Here are made-up nodes, facts about them, and rows of numbers that follow some of those facts. Name the node behind each unnamed row.

Named rows:
dradre: [9.7,0.3,3.0,-13.1,1.2,29.5,27.0,-2.1,-18.7,6.7]
kikis: [1.9,-0.8,-7.3,-0.2,1.4,9.6,33.6,-2.2,-25.5,0.3]
bropa: [11.1,0.6,2.4,-13.7,1.0,30.8,24.2,-2.9,-19.8,8.6]
zurubus: [-2.0,15.3,0.4,9.4,2.2,6.8,23.3,-19.4,-20.9,3.9]
bodin: [8.1,15.6,4.0,-13.2,-0.4,27.2,22.4,-20.1,-7.1,3.7]
dobuk: [4.5,11.4,-14.0,-5.1,-2.5,3.0,27.2,-21.0,-15.6,0.2]
sopir: [-14.6,2.6,-15.3,-1.6,18.4,19.2,9.6,-12.1,-38.5,-22.5]
buze: [-0.6,13.9,-4.3,-1.7,0.8,8.5,32.0,-20.5,-11.3,-3.7]
gazo: [-7.1,-3.3,-4.8,1.8,0.7,8.7,40.1,-2.0,-13.8,-7.1]
fipo: [-0.6,-0.9,-4.1,-1.2,2.1,11.6,37.6,-2.0,-18.5,-3.1]
nisasor: [-21.1,0.6,-15.7,-5.6,17.0,19.9,20.2,-12.3,-24.2,-33.8]
tistok: [19.4,-10.1,-3.1,11.2,13.3,7.0,41.0,11.2,-10.8,-2.0]
lezek: [-1.5,-0.7,-4.2,-0.8,1.3,11.0,37.8,-1.9,-19.2,-3.6]
trokir: [-4.1,-5.1,-10.3,-3.7,-1.1,7.6,41.9,-2.8,-10.4,-8.7]
pazistum: [-14.7,3.2,-8.6,4.9,25.3,16.1,21.8,-14.9,-16.5,-23.5]
kotradrim: [-1.2,-0.5,-4.3,-0.5,1.9,11.2,37.8,-2.1,-19.0,-3.1]

Facts:
beston | kligrum b | plipludrin 564
bodin | kligrum e | plipludrin 382 | rifo stefek
bropa | kligrum a | plipludrin 564 | rifo luri, stefek, skituden
buskom | kligrum a | plipludrin 76
buze | kligrum e | plipludrin 76
digri | kligrum d | plipludrin 382
dobuk | kligrum e | plipludrin 382 | rifo trokir, pivar
dradre | kligrum a | plipludrin 564 | rifo digri, stefek
drepo | kligrum e | plipludrin 76
fabru | kligrum c | plipludrin 564
fipo | kligrum a | plipludrin 382
gastugek | kligrum e | plipludrin 382
gazo | kligrum a | plipludrin 564
gigor | kligrum e | plipludrin 382
kikis | kligrum a | plipludrin 382 | rifo fabru
klostuzar | kligrum e | plipludrin 76 | rifo gigor, pazistum
kotradrim | kligrum a | plipludrin 564
lezek | kligrum a | plipludrin 382
luri | kligrum a | plipludrin 76
nisasor | kligrum d | plipludrin 76
pazistum | kligrum c | plipludrin 382
pivar | kligrum e | plipludrin 76
plelus | kligrum c | plipludrin 564 | rifo skodu, buskom, drepo
pufom | kligrum b | plipludrin 564
riguk | kligrum a | plipludrin 382
romek | kligrum c | plipludrin 564
rostol | kligrum d | plipludrin 564
skigron | kligrum d | plipludrin 382
skituden | kligrum c | plipludrin 382
skodu | kligrum e | plipludrin 564
sopir | kligrum d | plipludrin 76 | rifo vazo, romek
stefek | kligrum c | plipludrin 382
stevatrar | kligrum a | plipludrin 382
stulo | kligrum c | plipludrin 564
tezor | kligrum b | plipludrin 76 | rifo gazo, nisasor
tistok | kligrum b | plipludrin 564
tradidrar | kligrum c | plipludrin 382
traskik | kligrum c | plipludrin 564 | rifo skituden
tripluk | kligrum c | plipludrin 76
trokir | kligrum a | plipludrin 564
vazo | kligrum a | plipludrin 382
vubom | kligrum a | plipludrin 382
zedro | kligrum d | plipludrin 382 | rifo stulo, beston
ziklel | kligrum c | plipludrin 382
zurubus | kligrum e | plipludrin 382 | rifo pufom, stevatrar

Name these rows:
A row may be one of the nodes named above.
[-4.0,10.3,-9.7,-3.8,-2.2,4.2,36.2,-21.2,-3.3,-9.0] | pivar
[5.3,19.0,-12.9,-10.2,33.4,15.1,27.5,-12.8,-40.5,-20.2] | plelus
[20.2,-17.5,-15.5,1.4,7.5,0.5,47.4,9.1,0.2,-8.6] | beston
[22.5,-12.9,-7.2,13.1,11.7,2.8,35.3,9.9,-17.6,3.7] | tezor
[11.2,0.2,3.1,-13.5,1.1,31.0,25.7,-2.7,-20.1,8.5] | bropa
[10.4,-10.1,5.7,22.7,15.4,7.5,41.4,12.5,-8.8,-3.2] | pufom
[2.3,-0.5,7.1,-12.1,0.8,31.7,35.4,-1.7,-5.3,-3.0] | luri
[-7.2,4.1,-0.4,-15.7,23.7,38.8,21.4,-15.0,-2.1,-24.2] | stefek
[4.1,11.3,-14.1,-5.3,-2.3,3.7,27.1,-22.6,-15.4,0.3] | dobuk
[-10.2,3.4,-13.0,-2.8,24.1,15.6,22.9,-15.9,-16.8,-24.2] | fabru
[-3.6,10.2,-9.5,-4.1,-1.9,4.7,35.8,-21.0,-3.2,-9.9] | pivar
[-10.4,3.2,-13.0,-3.0,23.4,14.9,23.4,-15.6,-16.7,-24.3] | fabru
[-7.1,-1.7,-26.6,-14.4,19.2,10.6,26.3,-18.8,-8.9,-27.7] | stulo
[11.6,0.2,2.6,-14.2,1.3,31.2,25.2,-2.7,-19.9,8.5] | bropa
[-8.1,13.6,0.9,6.9,2.1,7.6,33.2,-19.3,-8.1,-6.9] | gigor
[1.7,-0.4,-7.5,-0.3,1.6,9.7,33.5,-2.6,-24.8,0.9] | kikis
[11.9,0.1,2.8,-13.9,1.5,31.4,24.8,-2.4,-20.3,8.0] | bropa
[-7.7,-2.9,-32.1,-19.4,12.6,14.7,14.6,-16.1,-31.6,-27.2] | zedro
[-9.7,-0.2,4.4,11.1,3.2,12.4,37.8,-0.3,-17.1,-5.0] | stevatrar
[1.7,5.0,-6.1,-15.4,23.0,35.0,11.6,-16.5,-17.6,-13.3] | traskik
[-13.2,3.0,-4.9,-19.4,17.5,41.5,15.3,-11.5,-17.2,-29.6] | digri

